Below are the code and all the weights of a small trained network. Each question names an input and a class and asks about switching units off, where a switched-off unit gives its printed mean instead of its output.

import numpy as np


def w(rows, s, z=0):
    codes = np.array(rows[::2]) - 128.0
    scale = np.full(codes.shape[1], s)
    scale[-1] = z or s
    return codes * scale


def f(y):
    return y / 2 * (1 + np.tanh(0.7978845608 * (y + 0.044715 * y**3)))


def log_softmax(a):
    a = a - a.max(-1, keepdims=True)
    return a - np.log(np.exp(a).sum(-1, keepdims=True))


def net(x, mask):
    res = np.array(x, float).reshape(1, 5) / 4 @ E
    y = f(res @ A[0][:, :-1].T + A[0][:, -1])
    res = res + np.where(mask, y, B[0][:, -1]) @ B[0][:, :-1]
    return log_softmax(res[-1] @ U[:, :-1].T + U[:, -1])


A, B = {}, {}
E = w([
[229,254,56,120,138,149,109],'x0',
[212,141,211,97,124,234,114],'x1',
[9,163,101,145,72,202,109],'x2',
[138,122,186,194,234,102,158],'x3',
[151,149,167,254,26,114,125],'x4',
],0.0079)
A[0] = w([
[141,111,150,162,164,88,127,46],'N0',
[134,136,123,154,193,117,128,83],'N1',
[71,81,165,79,148,164,134,9],'N2',
[159,160,139,164,105,141,134,19],'N3',
[118,90,133,143,74,95,143,33],'N4',
[140,120,111,105,127,128,131,152],'N5',
[151,155,137,174,250,81,138,53],'N6',
[186,81,133,89,65,111,124,33],'N7',
[89,150,131,128,97,161,128,61],'N8',
[95,103,176,93,158,150,120,92],'N9',
[71,170,123,126,65,211,110,93],'N10',
[92,86,168,103,152,150,131,110],'N11',
[155,157,81,61,146,130,118,4],'N12',
[193,151,139,143,135,143,124,115],'N13',
[90,125,108,160,130,68,121,43],'N14',
[55,149,117,150,56,182,125,34],'N15',
[90,70,161,79,166,190,131,70],'N16',
[104,112,129,141,91,125,110,110],'N17',
[95,143,106,148,123,105,130,111],'N18',
[129,74,159,142,72,49,135,107],'N19',
[182,120,164,147,182,86,126,100],'N20',
[143,188,31,44,163,145,130,67],'N21',
[237,139,147,128,57,145,125,131],'N22',
[63,174,118,140,84,206,126,102],'N23',
[177,100,169,164,187,94,133,121],'N24',
[175,122,145,168,184,111,131,105],'N25',
[165,140,148,158,166,118,127,169],'N26',
[222,205,167,205,129,189,132,34],'N27',
],0.015,0.004)
B[0] = w([
[96,104,70,101,123,134,128,180],'N0',
[75,183,158,154,112,112,131,178],'N1',
[128,89,172,117,183,152,84,220],'N2',
[172,106,113,136,115,157,98,155],'N3',
[129,53,106,141,102,136,110,169],'N4',
[131,128,146,102,119,115,127,151],'N5',
[32,217,126,163,137,125,157,253],'N6',
[120,198,218,147,47,104,122,170],'N7',
[140,130,122,119,117,138,183,169],'N8',
[114,121,168,109,173,134,112,205],'N9',
[120,146,142,113,132,148,243,241],'N10',
[113,91,160,106,166,143,104,216],'N11',
[151,113,94,58,118,75,128,192],'N12',
[152,160,90,119,129,167,115,182],'N13',
[115,100,99,192,144,99,77,187],'N14',
[155,90,134,154,118,129,222,232],'N15',
[120,107,182,96,190,139,88,241],'N16',
[136,71,111,137,116,129,154,165],'N17',
[123,125,120,181,148,99,111,167],'N18',
[112,43,85,124,70,138,87,216],'N19',
[95,162,110,93,106,176,184,221],'N20',
[162,106,110,71,119,1,124,255],'N21',
[176,203,180,154,83,176,61,228],'N22',
[162,132,168,153,137,115,209,233],'N23',
[75,147,108,89,90,177,157,237],'N24',
[97,139,90,99,136,173,156,203],'N25',
[111,120,83,98,147,171,128,189],'N26',
[227,116,63,128,200,182,73,236],'N27',
],0.031,0.0099)
U = w([
[165,143,201,112,2,166,60,3],'0',
[84,182,108,197,188,64,103,54],'1',
[88,45,112,198,84,120,80,108],'2',
[177,167,117,3,113,7,102,61],'3',
[183,98,176,154,133,130,215,169],'4',
[240,194,103,96,131,188,64,99],'5',
[49,189,91,72,145,153,125,226],'6',
[85,85,234,64,193,145,79,214],'7',
],0.0067,0.0028)

Each question gives the input, the list of numbers given to net, and the class t.
The units are the neurons (one row each of A and B). Each row of codes is followed by its name. A weight is (code - 128) times the scale printed after its matrix; where a second scale follows, it is the last column's (A, B and U).
mask holds one flag per neuron, in row order. A switched-off neuron (its flag False) gives its mean, the last column of its row in B, instead of its output. The means were averaged over made-up inputs and are rounded, as every weight is.
A unit's drop is (log p(t) with every unit on - log p(t) with that unit switched off) / (log p(t) with every unit on - log p(t) with every unit switched off).
The circuit of an input: a set's keep is (log p(t) with only the set's units on - log p(t) with every unit switched off) / (log p(t) with every unit on - log p(t) with every unit switched off). Starting from the 12 units with the biggest drops (on a tie, the unit counted first), units are removed one at a time, each time the one whose removal leaves the highest keep (on an exact tie, the one counted first), for as long as the keep stays at least 0.8.
units of the circuit, in order: the units of the circuit, biggest drop first
top k neurons: the k neurons with the biggest drops, biggest first
drop of u: that unit's drop, to one decimal
input [6,3,-3,-8,1], class 5: top 2 neurons	[N22; N27]
input [-5,1,8,-4,-6], class 4: units of the circuit, in order	[N15]
input [8,-6,-7,3,7], class 5: top 2 neurons	[N27; N22]
input [-5,7,-7,-2,5], class 0: top 3 neurons	[N7; N19; N22]
input [-7,-7,-2,7,-1], class 6: top 2 neurons	[N6; N24]
input [-5,-2,7,-2,-5], class 7: top 4 neurons	[N2; N16; N11; N9]
input [8,-7,-2,5,-7], class 3: top 2 neurons	[N21; N12]
input [3,-8,-6,-6,6], class 2: top 2 neurons	[N14; N19]
input [-1,8,3,-2,1], class 4: top 3 neurons	[N10; N23; N15]
input [7,0,6,-5,-1], class 4: top 2 neurons	[N10; N23]
input [-5,6,-4,2,3], class 5: top 3 neurons	[N27; N22; N6]
input [-8,-7,-2,8,5], class 2: top 2 neurons	[N19; N14]
input [-4,-6,1,-2,-6], class 7: drop of N2	0.0
input [5,-4,2,5,-8], class 3: units of the circuit, in order	[N21]
input [-5,-5,-6,-8,-8], class 3: drop of N21	2.1
input [8,2,5,7,-4], class 3: drop of N21	1.5
